Here is a tiny trained network, its code and every weight. The questions are about switching its units off for an input and a class, where a switched-off unit gives its printed mean instead of its output.

import numpy as np


def w(rows, s, z=0):
    codes = np.array(rows[::2]) - 128.0
    scale = np.full(codes.shape[1], s)
    scale[-1] = z or s
    return codes * scale


def norm(h):
    return h / np.sqrt((h * h).mean(-1, keepdims=True) + 1e-5)


def f(y):
    return np.maximum(y, 0)


def log_softmax(a):
    a = a - a.max(-1, keepdims=True)
    return a - np.log(np.exp(a).sum(-1, keepdims=True))


def net(x, mask):
    res = np.array(x, float).reshape(1, 4) / 4 @ E
    u = 0
    for l in range(4):
        y = f(norm(res) @ A[l][:, :-1].T + A[l][:, -1])
        res = res + np.where(mask[u : u + 5], y, B[l][:, -1]) @ B[l][:, :-1]
        u += 5
    return log_softmax(norm(res)[-1] @ U[:, :-1].T + U[:, -1])


A, B = {}, {}
E = w([
[171,76,99,91,245,192,107,88],'x0',
[154,166,77,123,164,139,160,5],'x1',
[118,28,137,172,149,116,181,119],'x2',
[12,195,23,148,128,151,106,135],'x3',
],0.0023)
A[0] = w([
[133,154,121,132,105,120,150,98,60],'L0N0',
[151,103,179,117,61,110,137,185,78],'L0N1',
[132,103,149,77,132,173,80,193,18],'L0N2',
[254,111,185,91,135,112,144,66,4],'L0N3',
[137,196,130,132,84,102,155,58,48],'L0N4',
],0.0039,0.0026)
B[0] = w([
[162,125,161,134,116,94,77,166,143],'L0N0',
[76,172,176,179,65,20,73,47,227],'L0N1',
[185,185,102,194,228,50,217,189,169],'L0N2',
[227,5,121,85,213,237,132,120,250],'L0N3',
[216,116,164,132,155,51,58,231,185],'L0N4',
],0.0028,0.0022)
A[1] = w([
[150,156,211,82,53,108,130,138,162],'L1N0',
[173,34,173,138,165,156,134,163,86],'L1N1',
[147,155,125,62,148,179,80,71,7],'L1N2',
[252,131,183,99,147,114,142,61,49],'L1N3',
[154,159,90,90,163,141,78,170,26],'L1N4',
],0.0038,0.0016)
B[1] = w([
[152,129,159,205,124,44,128,46,217],'L1N0',
[254,136,128,87,93,128,124,66,238],'L1N1',
[52,113,106,138,69,152,162,140,177],'L1N2',
[163,64,43,53,131,228,80,96,252],'L1N3',
[102,197,124,161,163,133,131,181,169],'L1N4',
],0.0037,0.0029)
A[2] = w([
[157,173,202,128,13,52,166,55,69],'L2N0',
[113,181,91,104,166,156,132,33,109],'L2N1',
[101,2,176,107,176,168,81,197,90],'L2N2',
[115,178,72,84,143,141,86,191,10],'L2N3',
[133,129,135,120,118,132,138,139,53],'L2N4',
],0.003,0.0012)
B[2] = w([
[104,170,135,195,161,3,86,195,254],'L2N0',
[58,112,196,156,23,94,163,178,230],'L2N1',
[227,133,196,102,103,67,77,35,196],'L2N2',
[131,189,153,97,172,185,117,148,186],'L2N3',
[112,115,118,133,136,120,121,141,128],'L2N4',
],0.0031,0.002)
A[3] = w([
[140,253,68,135,60,109,139,91,74],'L3N0',
[167,93,146,96,133,127,136,124,44],'L3N1',
[48,49,95,157,122,134,228,69,10],'L3N2',
[106,95,58,88,171,197,74,96,45],'L3N3',
[58,205,65,104,96,195,70,161,21],'L3N4',
],0.0036,0.0012)
B[3] = w([
[106,46,255,100,53,118,60,128,235],'L3N0',
[153,95,87,108,105,126,96,114,190],'L3N1',
[186,172,35,216,184,100,209,156,195],'L3N2',
[101,137,201,154,12,44,126,176,231],'L3N3',
[116,72,148,35,123,217,182,75,250],'L3N4',
],0.0037,0.0023)
U = w([
[109,127,40,197,155,129,210,113,65],'0',
[138,180,119,121,247,162,117,179,5],'1',
[118,152,170,193,91,24,96,133,180],'2',
[239,62,124,102,151,149,117,84,197],'3',
[63,139,143,67,94,204,119,125,141],'4',
],0.011,0.0028)

Each question gives the input, the list of numbers given to net, and the class t.
The units are the neurons (one row each of A and B). Each row of codes is followed by its name. A weight is (code - 128) times the scale printed after its matrix; where a second scale follows, it is the last column's (A, B and U).
mask holds one flag per neuron, layer by layer. A switched-off neuron (its flag False) gives its mean, the last column of its row in B, instead of its output. The means were averaged over made-up inputs and are rounded, as every weight is.
A unit's drop is (log p(t) with every unit on - log p(t) with that unit switched off) / (log p(t) with every unit on - log p(t) with every unit switched off).
The circuit of an input: a set's keep is (log p(t) with only the set's units on - log p(t) with every unit switched off) / (log p(t) with every unit on - log p(t) with every unit switched off). Starting from the 12 units with the biggest drops (on a tie, the unit counted first), units are removed one at a time, each time the one whose removal leaves the highest keep (on an exact tie, the one counted first), for as long as the keep stays at least 0.8.
circuit, biggest first: the units of the circuit, biggest drop first
most important unit: the unit with the biggest drop
top k neurons: the k neurons with the biggest drops, biggest first
k most important neurons of layer l: the k neurons of layer l with the biggest drops, biggest first
drop of u: that unit's drop, to one decimal
input [-5,-3,6,8], class 0: most important unit => L3N2
input [3,5,1,7], class 4: circuit, biggest first => L1N0, L3N3
input [4,-7,-3,-1], class 2: top 3 neurons => L0N3, L1N3, L0N1
input [-4,1,3,8], class 4: circuit, biggest first => L3N4, L1N0
input [-7,2,4,8], class 4: circuit, biggest first => L1N0, L3N4
input [6,-4,3,8], class 4: circuit, biggest first => L3N4, L3N3, L1N0
input [3,-6,-3,-2], class 2: top 3 neurons => L0N3, L0N1, L1N3
input [0,1,6,0], class 0: top 2 neurons => L0N3, L0N4
input [7,6,1,6], class 0: top 2 neurons => L3N2, L1N3
input [5,6,-1,4], class 4: top 3 neurons => L1N0, L3N4, L3N0
input [1,6,-6,-1], class 4: 2 most important neurons of layer 1 => L1N2, L1N1
input [6,-3,-2,3], class 1: 2 most important neurons of layer 0 => L0N2, L0N1
input [4,-8,-5,1], class 1: drop of L0N2 => 0.2
input [1,1,0,4], class 4: drop of L3N4 => 0.1
input [6,3,4,4], class 0: drop of L3N2 => 0.1
input [4,2,8,5], class 0: most important neuron of layer 3 => L3N2
input [8,-6,2,5], class 1: 2 most important neurons of layer 2 => L2N3, L2N1
